Below is a small trained network, with its code and all its weights. Each question gives an input and a class and asks what happens when units are switched off, that is, made to give their printed mean instead of their output.

import numpy as np


def w(rows, s, z=0):
    codes = np.array(rows[::2]) - 128.0
    scale = np.full(codes.shape[1], s)
    scale[-1] = z or s
    return codes * scale


def norm(h):
    return h / np.sqrt((h * h).mean(-1, keepdims=True) + 1e-5)


def f(y):
    return np.maximum(y, 0)


def log_softmax(a):
    a = a - a.max(-1, keepdims=True)
    return a - np.log(np.exp(a).sum(-1, keepdims=True))


def net(x, mask):
    res = np.array(x, float).reshape(1, 5) / 4 @ E
    u = 0
    for l in range(2):
        y = f(norm(res) @ A[l][:, :-1].T + A[l][:, -1])
        res = res + np.where(mask[u : u + 8], y, B[l][:, -1]) @ B[l][:, :-1]
        u += 8
    return log_softmax(norm(res)[-1] @ U[:, :-1].T + U[:, -1])


A, B = {}, {}
E = w([
[159,134,160,100,74,13,127,79,114,155,202],'x0',
[97,126,66,141,79,140,221,42,169,178,52],'x1',
[131,123,136,124,124,126,130,132,130,126,122],'x2',
[2,35,185,107,108,175,113,118,92,198,109],'x3',
[130,123,133,107,121,122,134,144,125,119,116],'x4',
],0.0082)
A[0] = w([
[111,174,136,131,151,148,58,96,115,107,44,241],'L0N0',
[138,126,83,125,85,102,137,119,143,180,124,5],'L0N1',
[255,145,142,140,242,34,136,150,135,54,107,128],'L0N2',
[124,152,158,111,84,60,141,109,125,155,174,160],'L0N3',
[191,157,128,174,102,123,223,101,201,134,96,123],'L0N4',
[39,117,147,195,141,114,44,172,154,136,140,181],'L0N5',
[203,159,72,171,41,170,217,70,188,109,90,126],'L0N6',
[156,165,90,170,108,157,85,191,224,150,115,145],'L0N7',
],0.0069,0.0027)
B[0] = w([
[114,109,174,107,149,118,232,191,112,159,127,178],'L0N0',
[122,130,199,161,39,130,203,212,99,83,181,150],'L0N1',
[128,129,144,186,136,187,145,106,187,178,154,255],'L0N2',
[192,193,52,132,82,142,108,35,164,50,169,195],'L0N3',
[132,112,97,123,211,134,139,88,112,46,124,199],'L0N4',
[168,125,116,54,124,166,126,146,97,89,111,191],'L0N5',
[104,82,4,87,82,84,151,203,71,118,128,222],'L0N6',
[89,203,244,76,174,1,160,154,130,101,53,176],'L0N7',
],0.0083,0.0087)
A[1] = w([
[177,154,129,101,71,104,95,28,150,95,231,127],'L1N0',
[131,125,130,75,93,82,5,101,78,144,219,3],'L1N1',
[123,126,95,155,20,101,172,41,119,149,180,87],'L1N2',
[60,87,179,107,192,139,56,107,33,158,114,117],'L1N3',
[97,120,75,137,92,170,161,198,64,105,98,151],'L1N4',
[86,130,89,116,87,139,209,77,108,213,94,155],'L1N5',
[170,214,174,156,237,86,147,153,159,149,183,75],'L1N6',
[102,79,107,124,48,78,2,72,60,126,119,79],'L1N7',
],0.0085,0.0031)
B[1] = w([
[120,77,89,198,165,106,95,106,134,185,163,254],'L1N0',
[68,119,50,138,144,153,158,141,160,113,76,182],'L1N1',
[163,165,240,39,100,185,161,165,68,93,81,220],'L1N2',
[191,104,74,111,131,93,164,92,85,113,151,188],'L1N3',
[146,103,142,177,157,135,76,98,134,183,167,218],'L1N4',
[97,194,176,162,112,91,105,105,179,142,100,207],'L1N5',
[101,140,222,109,57,141,92,141,135,128,115,221],'L1N6',
[70,168,125,60,147,151,58,250,224,77,85,171],'L1N7',
],0.011,0.0098)
U = w([
[108,206,247,64,76,150,135,185,139,90,72,252],'0',
[159,137,144,223,102,134,73,80,189,140,214,135],'1',
[88,146,62,178,197,44,203,168,133,116,61,115],'2',
[188,173,47,103,45,99,185,44,100,59,151,79],'3',
[175,46,154,83,211,150,131,138,26,163,171,68],'4',
[55,99,35,83,133,182,58,174,186,90,113,109],'5',
[53,105,166,181,114,147,152,38,145,237,62,82],'6',
],0.016,0.0033)

Each question gives the input, the list of numbers given to net, and the class t.
The units are the neurons (one row each of A and B). Each row of codes is followed by its name. A weight is (code - 128) times the scale printed after its matrix; where a second scale follows, it is the last column's (A, B and U).
mask holds one flag per neuron, layer by layer. A switched-off neuron (its flag False) gives its mean, the last column of its row in B, instead of its output. The means were averaged over made-up inputs and are rounded, as every weight is.
A unit's drop is (log p(t) with every unit on - log p(t) with that unit switched off) / (log p(t) with every unit on - log p(t) with every unit switched off).
The circuit of an input: a set's keep is (log p(t) with only the set's units on - log p(t) with every unit switched off) / (log p(t) with every unit on - log p(t) with every unit switched off). Starting from the 12 units with the biggest drops (on a tie, the unit counted first), units are removed one at a time, each time the one whose removal leaves the highest keep (on an exact tie, the one counted first), for as long as the keep stays at least 0.8.
units of the circuit, in order: the units of the circuit, biggest drop first
k most important neurons: the k neurons with the biggest drops, biggest first
k most important neurons of layer l: the k neurons of layer l with the biggest drops, biggest first
input [4,0,1,6,3], class 5: 3 most important neurons of layer 1 : (L1N1, L1N0, L1N7)
input [8,2,2,2,0], class 0: units of the circuit, in order : (L1N2)
input [1,-8,6,1,4], class 5: units of the circuit, in order : (L1N1, L1N2)
input [7,-8,-4,-1,5], class 1: 2 most important neurons : (L0N6, L1N0)
input [-2,0,4,2,-3], class 4: 2 most important neurons : (L0N2, L0N5)
input [1,-2,7,4,-6], class 5: 2 most important neurons : (L0N2, L1N7)
input [5,7,7,-1,-1], class 3: 3 most important neurons : (L0N4, L1N6, L0N3)
input [-5,0,4,5,-5], class 4: 2 most important neurons : (L0N2, L1N3)
input [7,1,5,-1,0], class 3: units of the circuit, in order : (L0N3, L1N2, L1N4, L1N0)
input [-2,6,-8,-8,6], class 2: 3 most important neurons of layer 0 : (L0N6, L0N3, L0N7)
input [6,0,4,-6,-1], class 1: 4 most important neurons : (L1N0, L0N2, L1N3, L0N5)
input [-7,1,-2,-2,-5], class 2: 2 most important neurons : (L1N2, L0N6)
input [5,-5,1,0,4], class 1: 4 most important neurons : (L1N0, L0N6, L0N2, L0N3)
input [8,-5,5,1,4], class 5: units of the circuit, in order : (L1N1)
input [6,0,8,-7,-3], class 1: 2 most important neurons of layer 0 : (L0N2, L0N5)
input [-3,-1,-3,-8,-2], class 0: 2 most important neurons : (L1N6, L0N7)
input [7,-3,-1,0,7], class 1: 2 most important neurons : (L1N0, L0N6)
input [-3,7,0,0,8], class 2: 3 most important neurons of layer 0 : (L0N6, L0N4, L0N2)
input [3,-1,5,0,-4], class 1: 2 most important neurons of layer 0 : (L0N6, L0N3)
input [-3,-1,-8,8,-1], class 4: units of the circuit, in order : (L1N3)
